Below are the code and all the weights of a small trained network. Each question names an input and a target symbol and asks about switching units off, where a switched-off unit gives its printed mean instead of its output.

import numpy as np


def w(rows, s, z=0):
    codes = np.array(rows[::2]) - 128.0
    scale = np.full(codes.shape[1], s)
    scale[-1] = z or s
    return codes * scale


def f(y):
    return y / 2 * (1 + np.tanh(0.7978845608 * (y + 0.044715 * y**3)))


def softmax(a):
    e = np.exp(a - a.max(-1, keepdims=True))
    return e / e.sum(-1, keepdims=True)


def log_softmax(a):
    a = a - a.max(-1, keepdims=True)
    return a - np.log(np.exp(a).sum(-1, keepdims=True))


def net(x, mask):
    ids = ['αγδεηθλμξπστφψω'.index(c) for c in x.split()]
    T = len(ids)
    res = E[ids] + P[:T]
    u = 0
    for l in range(2):
        q, k, v = (res @ M[l].T for M in (Q, K, V))
        z = softmax(np.where(np.tri(T) > 0, q @ k.T / 4**0.5, -1e9)) @ v
        res = res + np.where(mask[u], z, O[l][:, -1]) @ O[l][:, :-1]
        u += 1
        y = f(res @ A[l][:, :-1].T + A[l][:, -1])
        res = res + np.where(mask[u : u + 8], y, B[l][:, -1]) @ B[l][:, :-1]
        u += 8
    return log_softmax(res[-1] @ U[:, :-1].T + U[:, -1])


Q, K, V, O, A, B = {}, {}, {}, {}, {}, {}
E = w([
[154,137,178],'α',
[153,142,171],'γ',
[153,140,173],'δ',
[152,143,171],'ε',
[149,131,199],'η',
[154,137,179],'θ',
[150,144,170],'λ',
[125,155,189],'μ',
[50,5,40],'ξ',
[160,118,200],'π',
[113,170,126],'σ',
[133,171,77],'τ',
[194,98,164],'φ',
[91,183,118],'ψ',
[227,99,65],'ω',
],0.014)
P = w([
[243,253,186],'0',
[223,237,160],'1',
[202,230,141],'2',
[193,198,131],'3',
[170,177,118],'4',
[155,154,97],'5',
[139,130,76],'6',
[114,99,57],'7',
[89,59,68],'8',
[51,9,84],'9',
],0.0053)
Q[0] = w([
[192,253,136],'L0H0',
[148,140,160],'L0H0',
[135,132,94],'L0H0',
[118,112,101],'L0H0',
],0.018)
K[0] = w([
[53,3,100],'L0H0',
[98,138,123],'L0H0',
[136,107,118],'L0H0',
[151,131,128],'L0H0',
],0.023)
V[0] = w([
[132,249,33],'L0H0',
[194,112,139],'L0H0',
[209,152,109],'L0H0',
[4,70,169],'L0H0',
],0.0042)
O[0] = w([
[98,254,71,175],'L0H0',
[197,127,92,178],'L0H0',
[192,166,74,205],'L0H0',
[7,44,250,3],'L0H0',
],0.0046,0.0048)
A[0] = w([
[125,113,145,115],'L0N0',
[127,165,148,60],'L0N1',
[131,106,132,31],'L0N2',
[10,152,195,73],'L0N3',
[127,126,129,1],'L0N4',
[129,111,129,23],'L0N5',
[71,199,80,86],'L0N6',
[56,75,200,142],'L0N7',
],0.011,0.0056)
B[0] = w([
[118,140,116,52],'L0N0',
[173,135,66,78],'L0N1',
[107,84,55,11],'L0N2',
[187,80,105,83],'L0N3',
[59,32,6,7],'L0N4',
[94,86,57,10],'L0N5',
[220,32,187,152],'L0N6',
[138,176,74,91],'L0N7',
],0.018,0.0014)
Q[1] = w([
[81,115,60],'L1H0',
[177,176,253],'L1H0',
[19,138,29],'L1H0',
[210,99,173],'L1H0',
],0.023)
K[1] = w([
[166,193,170],'L1H0',
[84,1,114],'L1H0',
[209,228,247],'L1H0',
[71,83,26],'L1H0',
],0.018)
V[1] = w([
[180,146,3],'L1H0',
[182,63,162],'L1H0',
[70,163,111],'L1H0',
[51,219,106],'L1H0',
],0.013)
O[1] = w([
[62,99,7,249],'L1H0',
[142,49,142,157],'L1H0',
[158,212,115,66],'L1H0',
[105,231,138,80],'L1H0',
],0.013,0.016)
A[1] = w([
[152,245,133,62],'L1N0',
[148,111,186,190],'L1N1',
[3,166,201,142],'L1N2',
[197,145,128,155],'L1N3',
[170,152,136,182],'L1N4',
[158,122,218,2],'L1N5',
[142,96,116,20],'L1N6',
[45,113,146,172],'L1N7',
],0.012,0.0073)
B[1] = w([
[188,71,92,197],'L1N0',
[122,132,215,253],'L1N1',
[111,215,123,157],'L1N2',
[103,168,156,171],'L1N3',
[91,186,171,166],'L1N4',
[84,95,2,223],'L1N5',
[122,174,123,224],'L1N6',
[156,138,95,215],'L1N7',
],0.034,0.006)
U = w([
[79,118,140,51],'α',
[116,122,142,56],'γ',
[118,125,147,88],'δ',
[128,139,148,98],'ε',
[18,141,140,89],'η',
[74,127,143,78],'θ',
[113,151,150,148],'λ',
[86,208,133,181],'μ',
[216,130,129,51],'ξ',
[17,136,140,57],'π',
[11,104,159,85],'σ',
[152,30,188,150],'τ',
[49,97,174,119],'φ',
[3,40,155,2],'ψ',
[109,40,75,187],'ω',
],0.0055,0.0071)

Each question gives the input, a string of symbols that net reads in full, and the target symbol t.
The units are the heads (4 rows each of Q, K, V and O) and the neurons (one row each of A and B). Each row of codes is followed by its name. A weight is (code - 128) times the scale printed after its matrix; where a second scale follows, it is the last column's (O, A, B and U).
mask holds one flag per unit, layer by layer, with each layer's heads first. A switched-off unit (its flag False) gives its mean, the last column of its rows in O or B, instead of its output. The means were averaged over made-up inputs and are rounded, as every weight is.
A unit's drop is (log p(t) with every unit on - log p(t) with that unit switched off) / (log p(t) with every unit on - log p(t) with every unit switched off).
The circuit of an input: a set's keep is (log p(t) with only the set's units on - log p(t) with every unit switched off) / (log p(t) with every unit on - log p(t) with every unit switched off). Starting from the 12 units with the biggest drops (on a tie, the unit counted first), units are removed one at a time, each time the one whose removal leaves the highest keep (on an exact tie, the one counted first), for as long as the keep stays at least 0.8.
units of the circuit, in order: the units of the circuit, biggest drop first
most important unit: the unit with the biggest drop
k most important neurons: the k neurons with the biggest drops, biggest first
k most important neurons of layer l: the k neurons of layer l with the biggest drops, biggest first
input ω ω μ, target ω: most important unit : L1H0
input τ ω γ μ μ η, target μ: units of the circuit, in order : [L1H0; L0H0; L0N6; L1N2]
input δ μ γ, target μ: 3 most important neurons of layer 0 : [L0N6; L0N3; L0N7]
input μ ω λ τ θ τ γ ε η ξ, target μ: units of the circuit, in order : [L1H0; L0N6; L1N2]
input ξ ω γ σ, target ξ: units of the circuit, in order : [L1N0; L0H0; L1H0; L0N6]
input ε ω γ μ μ, target μ: 2 most important neurons : [L1N2; L0N6]
input μ δ δ, target μ: units of the circuit, in order : [L1H0; L1N4]
input τ η ψ δ, target ψ: 2 most important neurons : [L0N6; L1N5]
input α μ ω δ τ μ η ε μ, target μ: units of the circuit, in order : [L1H0; L1N2]
input λ τ π ψ ω ω η μ μ α, target μ: units of the circuit, in order : [L1H0; L0N6; L1N2; L0H0]
input γ τ ω ω ω ω ψ γ ψ ε, target ψ: 2 most important neurons of layer 1 : [L1N5; L1N1]
input ε μ η ω φ μ μ γ θ, target μ: 3 most important neurons of layer 1 : [L1N2; L1N4; L1N3]
input ω ω τ η ω ε τ θ, target τ: units of the circuit, in order : [L0N6; L1H0; L1N5]
input μ μ τ μ τ η, target τ: units of the circuit, in order : [L0N6; L1H0; L1N1]
input ξ μ ω λ θ η τ δ ω, target ξ: 4 most important neurons : [L1N0; L0N7; L0N6; L1N5]
input ξ ω μ ω δ ω μ λ ψ, target ξ: 3 most important neurons : [L0N7; L1N0; L0N6]
input λ μ η γ, target μ: most important neuron of layer 0 : [L0N6]
input μ η ε, target μ: units of the circuit, in order : [L1H0; L1N4]
input τ ω τ α μ δ, target μ: units of the circuit, in order : [L1H0; L0H0; L1N4]
input γ α θ μ η α μ λ η, target μ: units of the circuit, in order : [L1H0; L0N6; L1N2]
input ω ω λ τ σ, target τ: units of the circuit, in order : [L0N6; L1H0; L0H0]
input ξ λ ω μ ω λ τ, target ξ: most important unit : L1N0
input η γ ψ, target ψ: 3 most important neurons : [L0N6; L1N5; L1N1]
input ω μ τ λ, target τ: 3 most important neurons : [L0N6; L1N5; L1N1]
input ω λ μ μ ω ω ω τ δ δ, target τ: 3 most important neurons of layer 0 : [L0N6; L0N3; L0N1]
input λ ω λ δ ω λ τ μ γ, target τ: 2 most important neurons : [L0N6; L0N3]
input α ψ δ α, target ψ: 2 most important neurons : [L0N6; L1N5]
